Here is a tiny trained network, its code and every weight. The questions are about switching its units off for an input and a class, where a switched-off unit gives its printed mean instead of its output.

import numpy as np


def w(rows, s, z=0):
    codes = np.array(rows[::2]) - 128.0
    scale = np.full(codes.shape[1], s)
    scale[-1] = z or s
    return codes * scale


def norm(h):
    return h / np.sqrt((h * h).mean(-1, keepdims=True) + 1e-5)


def f(y):
    return np.maximum(y, 0)


def log_softmax(a):
    a = a - a.max(-1, keepdims=True)
    return a - np.log(np.exp(a).sum(-1, keepdims=True))


def net(x, mask):
    res = np.array(x, float).reshape(1, 6) / 4 @ E
    u = 0
    for l in range(3):
        y = f(norm(res) @ A[l][:, :-1].T + A[l][:, -1])
        res = res + np.where(mask[u : u + 13], y, B[l][:, -1]) @ B[l][:, :-1]
        u += 13
    return log_softmax(norm(res)[-1] @ U[:, :-1].T + U[:, -1])


A, B = {}, {}
E = w([
[153,84,210,112,128,148,223,228,71,126,2],'x0',
[120,165,111,70,95,112,217,178,139,191,166],'x1',
[109,127,118,129,125,96,61,151,132,138,88],'x2',
[145,101,126,128,101,210,109,186,66,200,156],'x3',
[65,101,167,106,35,175,144,97,190,132,105],'x4',
[150,192,160,208,113,123,114,132,159,162,140],'x5',
],0.0059)
A[0] = w([
[148,200,158,107,112,53,143,107,145,112,98,46],'0.n1',
[184,165,254,179,106,65,90,154,192,196,145,168],'0.n2',
[113,93,165,155,166,168,91,114,140,165,124,135],'0.n3',
[112,126,104,128,156,145,115,120,165,166,127,72],'0.n4',
[90,82,143,79,68,171,113,82,204,172,97,78],'0.n5',
[108,147,117,159,165,65,97,113,133,173,120,172],'0.n6',
[90,204,92,89,111,125,181,165,121,162,87,103],'0.n7',
[83,73,76,20,145,111,120,126,125,141,105,66],'0.n8',
[93,207,81,75,105,104,151,153,166,166,106,41],'0.n9',
[138,121,118,104,144,148,114,149,105,176,140,93],'0.n10',
[138,98,91,140,101,119,136,81,158,134,191,95],'0.n11',
[112,123,83,77,60,129,71,114,147,128,204,5],'0.n12',
[72,159,181,131,137,62,145,65,155,91,136,140],'0.n13',
],0.007,0.0024)
B[0] = w([
[195,66,102,113,115,110,130,166,211,119,132,195],'0.n1',
[150,185,63,125,140,186,214,168,127,71,141,245],'0.n2',
[177,134,119,107,49,174,128,139,122,120,92,182],'0.n3',
[101,157,147,122,74,141,157,114,150,115,166,153],'0.n4',
[113,151,237,134,255,159,108,190,166,148,204,242],'0.n5',
[149,117,146,123,159,148,223,154,100,138,129,226],'0.n6',
[58,113,77,49,111,104,106,16,141,162,129,231],'0.n7',
[183,150,88,104,186,203,181,141,127,72,205,225],'0.n8',
[151,106,94,119,78,191,112,4,142,185,77,210],'0.n9',
[167,98,93,119,117,76,99,142,149,132,226,182],'0.n10',
[119,174,153,142,127,52,95,186,107,102,80,216],'0.n11',
[124,174,123,123,74,95,106,115,65,82,141,230],'0.n12',
[116,22,98,182,100,163,105,172,119,131,108,252],'0.n13',
],0.0062,0.0042)
A[1] = w([
[142,103,120,86,24,177,145,94,26,196,160,100],'1.n1',
[156,160,120,100,55,78,179,103,117,195,109,103],'1.n2',
[139,107,125,165,139,115,192,229,12,141,58,129],'1.n3',
[74,174,94,129,157,129,39,152,162,138,250,109],'1.n4',
[94,98,32,153,106,72,80,93,98,167,174,84],'1.n5',
[170,104,145,191,139,209,96,102,119,73,40,109],'1.n6',
[137,148,160,216,145,122,85,124,124,88,11,138],'1.n7',
[124,129,152,129,131,48,158,140,165,45,130,42],'1.n8',
[20,113,221,78,108,92,176,239,150,134,60,82],'1.n9',
[96,45,169,127,110,122,215,126,78,193,3,165],'1.n10',
[17,38,161,99,182,118,142,125,40,186,124,96],'1.n11',
[62,169,196,167,96,213,161,110,242,137,133,98],'1.n12',
[146,113,140,143,40,178,82,188,19,203,243,6],'1.n13',
],0.0051,0.0022)
B[1] = w([
[120,83,115,122,100,87,67,147,224,151,127,214],'1.n1',
[82,128,124,61,161,170,100,75,159,116,217,181],'1.n2',
[78,203,154,169,137,69,115,103,88,136,169,222],'1.n3',
[111,137,225,177,103,111,160,162,72,81,86,253],'1.n4',
[83,200,195,144,129,97,126,101,113,147,103,198],'1.n5',
[148,111,83,49,69,141,165,33,132,145,146,211],'1.n6',
[105,100,95,105,113,201,106,90,116,165,176,195],'1.n7',
[147,97,154,151,130,91,160,209,124,163,82,168],'1.n8',
[52,175,175,144,157,117,152,150,86,89,156,197],'1.n9',
[92,211,126,158,19,54,82,102,143,95,183,220],'1.n10',
[177,164,139,171,129,147,80,113,100,52,144,174],'1.n11',
[146,136,100,149,249,181,111,162,107,173,78,224],'1.n12',
[153,3,142,131,128,105,142,131,147,164,66,224],'1.n13',
],0.0063,0.0045)
A[2] = w([
[175,134,70,144,37,214,97,240,118,171,147,159],'2.n1',
[93,24,122,63,195,104,139,209,162,18,168,157],'2.n2',
[108,77,150,25,115,153,108,89,65,28,130,58],'2.n3',
[165,164,137,76,221,101,99,208,107,53,152,118],'2.n4',
[160,63,182,145,161,178,88,122,124,105,119,130],'2.n5',
[99,164,113,108,87,98,131,167,148,197,23,3],'2.n6',
[106,158,188,192,98,30,145,101,105,129,83,123],'2.n7',
[202,85,86,117,113,161,118,114,79,1,102,77],'2.n8',
[170,129,140,152,141,219,81,53,86,73,47,173],'2.n9',
[77,50,41,146,123,30,193,102,204,45,34,45],'2.n10',
[62,45,170,156,135,108,186,131,195,96,131,73],'2.n11',
[138,140,18,166,188,55,159,102,39,201,139,209],'2.n12',
[79,79,166,87,82,141,235,186,80,123,125,176],'2.n13',
],0.0054,0.002)
B[2] = w([
[214,88,56,199,77,76,183,129,119,96,44,218],'2.n1',
[182,108,82,197,172,99,178,174,106,169,102,255],'2.n2',
[149,208,32,135,97,139,145,161,196,124,192,229],'2.n3',
[115,131,136,205,172,237,193,103,107,133,65,225],'2.n4',
[142,71,142,111,137,115,149,144,148,188,97,200],'2.n5',
[100,115,128,137,148,95,169,113,133,113,147,142],'2.n6',
[69,148,177,82,125,83,90,138,78,127,160,229],'2.n7',
[95,103,91,112,72,183,174,158,218,152,125,223],'2.n8',
[46,160,95,1,139,153,155,43,150,153,214,231],'2.n9',
[229,47,185,153,40,54,50,126,66,183,80,225],'2.n10',
[174,86,170,122,137,125,57,186,111,146,64,190],'2.n11',
[77,152,205,25,245,206,80,161,199,130,60,253],'2.n12',
[160,170,137,210,116,126,32,93,78,83,102,217],'2.n13',
],0.0059,0.0041)
U = w([
[63,233,200,132,53,48,73,108,57,34,195,184],'0',
[110,135,199,102,237,216,145,193,168,169,107,197],'1',
[101,114,36,3,35,160,127,38,221,180,202,128],'2',
[233,16,138,147,22,43,84,191,126,164,78,122],'3',
[202,187,12,150,140,223,232,191,177,67,151,2],'4',
],0.0057,0.0027)

Each question gives the input, the list of numbers given to net, and the class t.
The units are the neurons (one row each of A and B). Each row of codes is followed by its name. A weight is (code - 128) times the scale printed after its matrix; where a second scale follows, it is the last column's (A, B and U).
mask holds one flag per neuron, layer by layer. A switched-off neuron (its flag False) gives its mean, the last column of its row in B, instead of its output. The means were averaged over made-up inputs and are rounded, as every weight is.
A unit's drop is (log p(t) with every unit on - log p(t) with that unit switched off) / (log p(t) with every unit on - log p(t) with every unit switched off).
The circuit of an input: a set's keep is (log p(t) with only the set's units on - log p(t) with every unit switched off) / (log p(t) with every unit on - log p(t) with every unit switched off). Starting from the 12 units with the biggest drops (on a tie, the unit counted first), units are removed one at a time, each time the one whose removal leaves the highest keep (on an exact tie, the one counted first), for as long as the keep stays at least 0.8.
circuit, biggest first: the units of the circuit, biggest drop first
top k neurons: the k neurons with the biggest drops, biggest first
top k neurons in layer l: the k neurons of layer l with the biggest drops, biggest first
input [2,-8,3,-3,2,6], class 2: top 2 neurons : [2.n9 1.n6]
input [-6,-5,7,-7,-1,-1], class 3: circuit, biggest first : [2.n10 0.n13]
input [-3,8,6,1,-6,6], class 2: circuit, biggest first : [0.n9 0.n7]
input [1,-4,8,-3,6,-6], class 1: circuit, biggest first : [0.n5]
input [-6,-8,-5,7,-4,2], class 2: top 2 neurons : [2.n9 0.n3]
input [7,3,-5,-6,-7,3], class 0: top 3 neurons in layer 1 : [1.n10 1.n3 1.n12]
input [3,7,4,5,1,-2], class 2: circuit, biggest first : [0.n7 1.n2]
input [-3,8,3,-8,8,-5], class 1: top 2 neurons : [0.n5 1.n12]
input [8,4,5,3,8,8], class 0: circuit, biggest first : [1.n10 1.n9]
input [4,-1,-3,1,-3,4], class 0: top 4 neurons : [1.n3 0.n8 0.n5 1.n12]
input [-7,7,-5,5,0,-3], class 0: circuit, biggest first : [1.n4 0.n11]
input [-4,-2,5,0,-7,0], class 1: top 2 neurons : [2.n12 0.n6]
input [-6,4,-8,3,-8,1], class 1: top 2 neurons in layer 2 : [2.n12 2.n4]
input [0,-7,-1,-5,4,8], class 4: circuit, biggest first : [0.n2]
input [-6,-5,-8,3,-3,-4], class 0: top 2 neurons : [0.n11 1.n5]
input [4,3,-6,6,2,5], class 3: top 2 neurons : [1.n13 1.n1]
input [0,-6,6,-6,-2,3], class 2: circuit, biggest first : [1.n7 2.n9]
input [0,5,4,5,6,-3], class 1: top 2 neurons : [0.n5 0.n13]
input [-3,-7,-2,-5,3,-8], class 4: top 2 neurons in layer 0 : [0.n8 0.n9]
input [0,8,0,-1,-7,-5], class 2: circuit, biggest first : [0.n7]
input [-7,6,-7,-5,8,6], class 1: circuit, biggest first : [1.n12 0.n5]
input [5,-4,3,1,-5,2], class 0: top 4 neurons : [1.n3 0.n8 1.n10 0.n5]
input [6,-1,-1,-7,-1,5], class 3: top 2 neurons in layer 0 : [0.n1 0.n2]
input [-1,-8,6,-6,-2,5], class 2: top 2 neurons : [1.n7 2.n9]
input [6,-1,-8,5,1,4], class 0: circuit, biggest first : [1.n3 1.n10]
input [-8,6,5,8,-3,-6], class 0: top 2 neurons : [0.n12 1.n5]
input [5,0,1,-4,0,0], class 0: circuit, biggest first : [1.n10]
input [-3,3,5,7,4,-8], class 4: top 2 neurons : [0.n8 0.n5]
input [-7,-3,-2,5,8,2], class 1: top 2 neurons : [0.n5 1.n12]
input [-3,-8,4,-8,-7,4], class 2: top 2 neurons in layer 0 : [0.n5 0.n13]
